In the rows, 128 means zero.
Each row of numbers belongs to one of the nodes below and depends on some of the facts about them. Some rows are named. Which node is each other row?

Named rows:
[135  79  86 136 101 156 147 166 114  84 143 131 185 143 135 164 141 104
 115  91  71 147 153 147 105 141 136 142 126  75 159  72 185] : zuston
[137  89 102 138 113 174 133 201 109 102 152 147 178 112 147 151 134 111
 146  99  98 104 166 157 140 126 131 104 132 126 138  69 131] : bustis
[141  83  85 132 101 160 142 174 109  83 136 129 184 141 132 158 141  99
 106  89  77 150 155 145 109 146 138 136 127  71 165  70 191] : zugok
[107  97  88 144 137 197 170 164 122  99 170 153 166 145 131 155 105 141
 134  78  98  99 159 163 121 136 101 113 148 146 109  66 110] : bribrel
[101  93 104 155 112 185 155 165 137 112 160 139 166 142 143 182 147 138
 141  82  96 100 147 173 114 142 121 116 125 141 104  93 120] : pludom
[133 108  81 178  96 167 178 147 128  88 144 141 172 185 144 185 118  98
  92  57  95 135 119 166 120 157 145  97 112 114  98 124 151] : stegaflun
[153 101  85 148 127 173 153 183 117  98 140 148 181 147 144 168 115 107
 117  88  92 110 155 147 127 127 126  85 128 133 130  90 135] : refu
[134 113  99 136 112 198 133 201 117 105 132 128 161 136 123 148 128 121
  94  73 118 113 155 160 129 151 134  98 139 120 125  82 139] : papok
[ 81 112  88 138 193 249 157 173 134 123  83 116 137 156  87 173 112 169
  78  70 108 109 186 140  17 194  81 153 151 192 124 100 139] : tastas
[110  99  97 175 112 186 152 204 116  98 132 136 166 132 125 143 156 128
 142  94 111 105 174 158 110 138 138 120  92 133 103  95 109] : dreso
[125 106 105 147 113 194 130 187 127 115 136 136 163 135 133 165 140 124
 113  78 105 106 157 160 122 149 130 103 131 131 117  85 132] : gobon
[141  99  74 141 142 181 166 179 105  92 155 163 185 143 133 143  82 112
 124  82  95 111 169 141 129 127 108  96 148 135 133  62 135] : tegrir
[133 113 102 145 113 197 122 198 122 118 125 135 163 131 125 156 135 115
 102  76 112 109 162 156 126 151 135  96 136 126 123  82 139] : brulum
[119 103 100 142 111 194 149 181 126 102 151 127 161 144 132 159 133 135
 112  76 105 109 144 169 124 145 125 111 135 125 115  85 128] : lobram
[146 107 101 132 109 183 142 201 118  97 142 120 165 140 141 159 130 118
 103  81 112 110 139 167 133 140 134  91 129 125 124 101 131] : lefute
[135 105  88 154  85 149 183 144 150 102 195 129 220 177 136 212 192 160
 142 107  74  79 182 147 124  94 119  94 113  68 104  51 139] : zapa
[116 104  96 176 111 188 144 214 110  99 122 136 166 127 119 136 157 122
 139  94 118 105 180 154 111 140 144 117  90 132 107  95 112] : diflal
[133 112 104 147 114 197 120 199 124 122 124 138 165 130 124 160 139 114
 106  76 111 110 164 156 126 153 137  97 133 129 123  82 141] : drubuk
[119  90 123 141 111 193 126 181 137 144 146 157 166 176 126 154 141 131
 130  90  90 101 121 149 115 130 120 120 144 130 113 101 123] : sazal

How the nodes are related:
bonar: τ lifla; ζ skonan
bopi: τ fligrun
brabrum: τ lotrum; ζ zoplaklu
bragan: Θ pugru
bramak: τ zabris; ζ brabrum
brapli: ζ britis
bregus: Θ gregan
bresik: τ gobon; ζ sasen
bribrel: τ skonan; Θ mustar
brigon: τ drimi; Θ puflu; ζ luko
britis: τ dreskol; ζ tofis
brulum: τ nufla; ζ refu
bustis: τ desepam; Θ kadrok; ζ drobeko
dadro: τ bopi; ζ tezer
datar: τ flovema; ζ stode
desepam: τ lobram; Θ klomuk
diflal: τ dotran; ζ dreso
disuk: τ plibroklo
dogro: τ tofis; ζ bonar
dotran: τ loplek; Θ puflu; ζ klomuk
dregron: τ lodoplim; ζ meli
drenan: τ miklir; Θ tafu; ζ veplebu
drenas: τ trofli; ζ skaron
dreskol: τ klige; ζ plibroklo
dreso: τ skodretro; ζ rebi
drobeko: τ vedil; ζ plugitin
drubuk: τ guvin; ζ skobrik
druter: τ gikun; ζ grabru
duba: τ vadu; Θ klipun
dume: τ zesetrir; Θ rumo
dunar: ζ dotran
dusar: τ pobul; ζ ranen
duvo: τ stesko; ζ klipun
fabras: τ grumorin; Θ zugru; ζ megus
faklel: ζ plavebre
famas: ζ bragan
fedrar: ζ ligrida
fefik: τ tigil
flegek: τ vubeze; ζ nufla
flezo: τ seva
fligrun: τ stulan; ζ seva
fliston: τ bregus; Θ pofo
flovema: τ stebraskor; Θ puflu; ζ tutir
fustu: τ plavebre; ζ skisir
gikun: τ noren; ζ parar
gobon: τ monaplor; ζ plober
gofibel: ζ dadro
grabru: ζ klakel
graflogre: τ toskal
grala: Θ puflu; ζ zapa
graplu: τ gubom; ζ lotrum
grugatruk: ζ drubuk
grumorin: τ skaron; ζ famas
gubom: τ tekle; ζ kadrok
guvin: τ visto; Θ gofibel
kadrok: τ rutru; Θ vopak; ζ pludom
klakel: Θ tafu; ζ stegaflun
klamuk: τ duba
kledok: τ sivil; ζ drenas
klige: τ pabur; ζ loplek
klipun: ζ stulan
klomuk: ζ vagrek
klupok: τ dilemak; ζ komis
komis: τ dogro; Θ famas; ζ datar
lede: τ sestas; Θ pofo
lefute: τ zoplaklu; Θ puflu
lifla: τ datar; ζ klupok
ligrida: τ suplin; ζ klamuk
lobram: τ plugitin
lodoplim: τ vagrek
lokla: τ megrum; Θ klipun; ζ sazal
lopi: τ rulam; Θ bribrel; ζ kledok
loplek: τ stode; ζ dreskol
lotrum: τ drobeko; ζ noren
luko: ζ zugok
megro: τ grugatruk; ζ drimi
megrum: τ sazal
meli: τ fabras; Θ sadu; ζ dunar
miklir: τ stopupli; Θ bribrel; ζ duvo
monaplor: τ dreso
mustar: ζ bramak
narom: Θ mustar
navam: ζ bopi
nidu: τ tafu; ζ sestas
niklos: τ tralel; Θ sadu; ζ gofibel
noren: τ flegek; Θ zastin; ζ suplin
nufla: τ parar; ζ graflogre
pabur: τ luko; ζ skugikla
palor: τ tegrir; ζ puflu
papok: τ britis
parar: τ diflal; ζ pifer
plavebre: τ bresik; ζ toskal
plenil: τ fefik; Θ tastas
plibroklo: τ brigon; ζ zefa
plober: τ trova; Θ pifer; ζ fina
plotrekik: ζ zabran
pludom: τ megro; ζ navam
plugitin: τ bonar; ζ diflal
pobul: τ sasen; Θ fufe
pofo: τ poklam
poklam: ζ lopi
puflu: ζ lokla
pugru: τ bustis
ranen: τ kledok; Θ dunar; ζ palor
rebi: ζ dume
refu: τ klupok; Θ pofo; ζ dilemak
reklil: τ komis
rubutrek: τ bragan; Θ bribrel
rulam: τ graflogre; ζ narom
rutru: τ fliston; Θ bribrel; ζ nidu
sasen: ζ vopak
sazal: τ narom; ζ vadu
sestas: τ zastin; ζ pobul
seva: Θ pofo; ζ rulam
sivil: τ flezo
skaron: τ stegaflun
skisir: τ gofibel
skobrik: τ zugok; Θ pofo; ζ megro
skodretro: τ reklil; ζ visto
skonan: τ rebi; Θ pifer; ζ flegek
skugikla: τ zefa; ζ stetol
sotik: ζ klige
stebraskor: ζ flovema
stegaflun: τ ranen; Θ faklel
steper: τ palor; Θ zugru; ζ zubros
stesko: τ meli
stetol: τ grala; ζ lodoplim
stode: τ klakel; ζ steper
stoflo: τ nidu; Θ bribrel; ζ drenan
stopupli: τ disuk; ζ gobon
stulan: τ kadrok
suplin: τ pludom
tafu: τ refu
tastas: ζ tavim
tavim: τ bribrel; Θ zugru
tegrir: τ navam; Θ bribrel
tekle: τ dusar; Θ bribrel; ζ miklir
tezer: τ ligrida; Θ lefute
tofis: τ zapa; Θ puflu
toskal: τ tezer; ζ druter
tralel: τ pugru; ζ gubom
trofli: τ lokla; ζ bresik
trova: τ lefute; Θ klomuk; ζ tastas
tutir: τ bramak; ζ stesko
vadu: ζ zuter
vagrek: τ stetol; ζ stebraskor
vedil: Θ pofo
veplebu: ζ rubutrek
visto: τ zuston
vopak: ζ lifla
vubeze: τ klamuk; Θ plotrekik
zabran: τ steper; ζ tegrir
zabris: τ tavim; Θ bragan
zapa: τ zuter; Θ gregan; ζ nuklen
zastin: Θ lefute
zefa: τ skisir; ζ graplu
zesetrir: τ drenas; Θ puflu; ζ niklos
zoplaklu: τ fina; Θ pofo; ζ grala
zubros: ζ fustu
zugok: τ lopi; Θ zugru
zuston: τ tutir; Θ zugru
zuter: Θ zugru

Rows to name:
No name comes twice in this set of rows, the named rows included.
[122 128  84 179 104 202 153 167 127 104 111 136 150 175 113 157 118 107
  62  45 115 134 135 157 114 177 147  99 120 115  96 112 149] | bragan
[154 102  85 141 125 174 160 185 112  88 146 139 180 150 142 160 107 111
 110  85  98 114 150 150 130 128 124  89 131 126 128  90 136] | vedil
[162 109  86 148 127 175 139 195 112 106 126 150 185 141 139 165 115  96
 109  88 100 113 165 140 129 133 135  78 127 133 134  90 143] | skobrik
[137  94  77 152 143 177 159 167 113 101 154 175 186 138 141 160  95 112
 140  88  84 107 173 140 124 124 108  97 141 148 129  65 130] | rutru
[ 97  92  99 170 110 183 166 175 129  94 157 135 161 143 138 161 155 143
 152  91 100 102 155 172 108 134 124 130 100 140  96  97 103] | rebi
[158  98  96 132 112 155 128 162 125  81 118 143 178 119 130 174 156  83
 108  86  48 143 151 140  98 143 146 141 128  83 158  53 171] | steper
[114  95 116 137 107 191 122 201 124 120 155 136 165 110 138 160 151 131
 141  85 111  93 161 173 136 142 130 109 140 136 122  72 123] | kadrok
[115  92 117 143 111 192 138 175 136 129 153 149 163 168 133 158 140 135
 130  87  93 103 126 159 117 132 119 119 139 130 112  98 122] | vadu
[126 108  74 184 109 177 179 141 126  87 137 151 166 186 134 173 107 101
  91  57  88 136 128 155 111 156 135 105 111 118  98 115 145] | zabris
[129 114 109 145 117 190 138 172 139 103 137 141 157 126 131 173 149 118
 119  73  86 103 144 165 114 145 133 112 134 138 108  74 114] | sasen
[151 113  84 145  84 160 170 156 143  92 184 121 210 180 126 185 181 156
 118 105  76  87 174 140 132  92 119  87 119  53 116  43 145] | bregus
[161 109  83 138 124 177 149 198 106  92 135 140 181 146 136 153 104 102
 100  84 103 116 157 144 133 132 130  82 133 124 134  88 144] | lede
[143  97  84 143 124 172 172 171 119  85 159 142 180 154 148 169 110 117
 121  88  90 112 145 156 125 125 119  93 129 131 123  93 127] | fliston

The same nodes again, as new rows of numbers:
Known rows:
[136 126 123 169 172 134  57 159 159  99 140  78 112 125  99 155 168 130
 222 123 154 122 106 114 128  97 134 149 122  98 124 145 126] : poklam
[136 126 111 153 170 147  88 136 162 107 129 115  80 122  89 151 156 135
 198 147 183 112  92 132 168  87 132 150 112 109 102 153 133] : pobul
[123 149 123 175 170 135  93 142 158 110 137  84 120 142 111 162 156 130
 199 126 157 133 116 114 143  96 149 154 123 103 118 156 135] : sestas
[136 140 134 169 177 138  77 166 160  98 152  83 109 104 103 171 180 142
 221 114 155 117  98 121 127 106 138 149 124 100 117 147 133] : sasen
[125 129 118 153 154 158 111 113 154  92  98 118 133 117  86 102 165 148
 217 159 210 161 136 145 143  93 132 161 118 114 137 128 125] : lokla
[100 164 149 135 163 154  87 126 161 114 113  44 159 129 110 106 205 125
 205 130 180 160 180 133 178  54 114 141 135 118 138 147 111] : puflu
[120 140 105 167 163 143 116 120 159 120 122 131  99 133  98 153 136 145
 179 149 197 124 110 139 168 101 162 158 116 110 115 165 129] : trova
[134 113  96 182 168 120  68 130 164 108 158  99  89 168 106 156 181 127
 207 130 163 161 126  94 161  97 156 171 122  70 119 162 139] : klomuk
[124 140 109 159 164 145 116 120 161 117 128 126  91 136  97 149 141 141
 182 150 194 119 103 135 184  94 144 156 112 108 101 160 137] : desepam
[121  81  77 151 208 166  92 141 215 110  81 140  85 109 106 211  93 131
 182 156 105 120 101 144 154 102 170 148 124 127 139 151 136] : zoplaklu
[132 133 121 173 181 130  44 154 180 103 135  85 106 124 105 152 159 129
 212 133 143 107 105 104 127  96 119 145 125  88 134 142 125] : rebi
[122 157 127 168 169 137 106 138 159 111 143  80 113 153 113 162 156 125
 193 129 155 132 113 110 166  87 137 154 120 103 101 154 146] : skaron
[117 156 123 177 168 135 105 138 157 113 136  87 122 149 114 163 152 131
 192 127 159 138 120 114 145  96 156 156 124 104 118 160 137] : stopupli
[121 175  92 170 166 171 159 122 161 115 188 149 125 123  70 183 136 132
 133 177 194 141 102 111 123  86 224 149 121 119 115 182  85] : miklir
[118 191  97 164 165 174 185 113 162 117 197 147 117 140  75 184 137 127
 123 180 193 142 102 106 155  75 212 150 117 122  93 182 103] : rubutrek
[ 99 146  87 186 152 141  99 144 154 115 143 102 107 166 113 165 138 125
 206 102 177 132 135 137 130  84 186 138 120 135 119 161 134] : zefa
[131 125 107 179 169 125  73 135 164 108 151  94 100 161 108 161 174 126
 199 128 155 153 123  99 151  93 158 166 124  83 119 161 137] : dunar
[121 151 122 179 176 130  78 141 172 113 131  90 121 139 114 159 146 131
 190 134 150 121 117 107 134 100 143 152 127  95 133 156 129] : bramak
[116 157  71 169 157 129  95 122 152 113  92 145  73 137 105 162 143 134
 168 126 183 123  99 144 120  80 182 153 114 143 102 176 127] : noren

Which node is each row?
No name comes twice in this set of rows, the named rows included.
[110 181 133 180 168 137 144 133 156 118 147  95 124 148 124 177 155 137
 176 123 163 142 123 119 158 101 167 159 126 111 107 169 148] | fustu
[130 136 110 157 168 146 102 128 161 112 128 119  85 132  94 154 149 136
 187 148 184 118  99 133 173  88 143 152 113 112 102 157 135] | vubeze
[126 151 125 169 170 136  95 143 159 107 142  80 111 147 110 160 160 126
 199 128 156 131 111 111 160  88 134 152 119 102 104 152 142] | reklil
[104 148  95 184 156 139  99 143 157 114 141  98 111 163 113 165 142 127
 202 108 173 134 131 131 134  86 176 143 121 128 119 161 135] | lotrum
[137 157  97 155 171 174 134 135 166 103 201 136 104 115  58 177 156 126
 158 174 187 126  83 106 138  75 187 143 114 114  97 165  93] | tegrir
[121 155 125 176 169 135 100 143 158 111 140  87 122 141 113 164 155 133
 195 124 159 133 117 116 142  98 153 155 124 105 116 159 137] | trofli
[134 135 127 164 173 137  73 152 161 101 146  75 105 136 104 155 168 126
 215 125 153 123 103 111 153  88 123 149 118  99 108 144 138] | flezo
[124 145 124 172 168 137  88 143 157 104 133  81 126 137 107 153 162 131
 207 128 158 138 120 116 136  96 144 154 124 103 123 150 133] | dusar
[141 139 216 189 162 172  98 161 134  98 143  66  70 181 101 161 159 121
 180 163 172 132 107 126 158  62 130 146 128 122 117 158 188] | zugru
[128 128 112 157 163 152  98 125 156 100 108 118 113 118  87 129 160 143
 205 152 194 141 120 140 139  91 144 157 118 114 129 143 124] | ranen
[140 158  93 155 170 177 134 137 165 101 210 141 107 109  53 178 157 127
 158 178 188 126  81 102 127  76 194 142 114 114  99 165  84] | bribrel
[131 140 128 166 172 136  81 150 161 103 145  77 106 139 105 157 166 126
 210 126 153 125 104 111 154  89 127 151 119 100 106 146 139] | sivil
[121 149 130 175 170 137  92 139 165 109 149  95 127 140 104 165 154 131
 179 130 159 133 120 106 137  93 158 154 125 100 123 154 124] | mustar
[119 153 118 181 180 127  69 140 185 113 128  95 116 137 116 156 143 131
 188 139 143 111 117 103 130 100 134 148 129  89 141 152 126] | plugitin

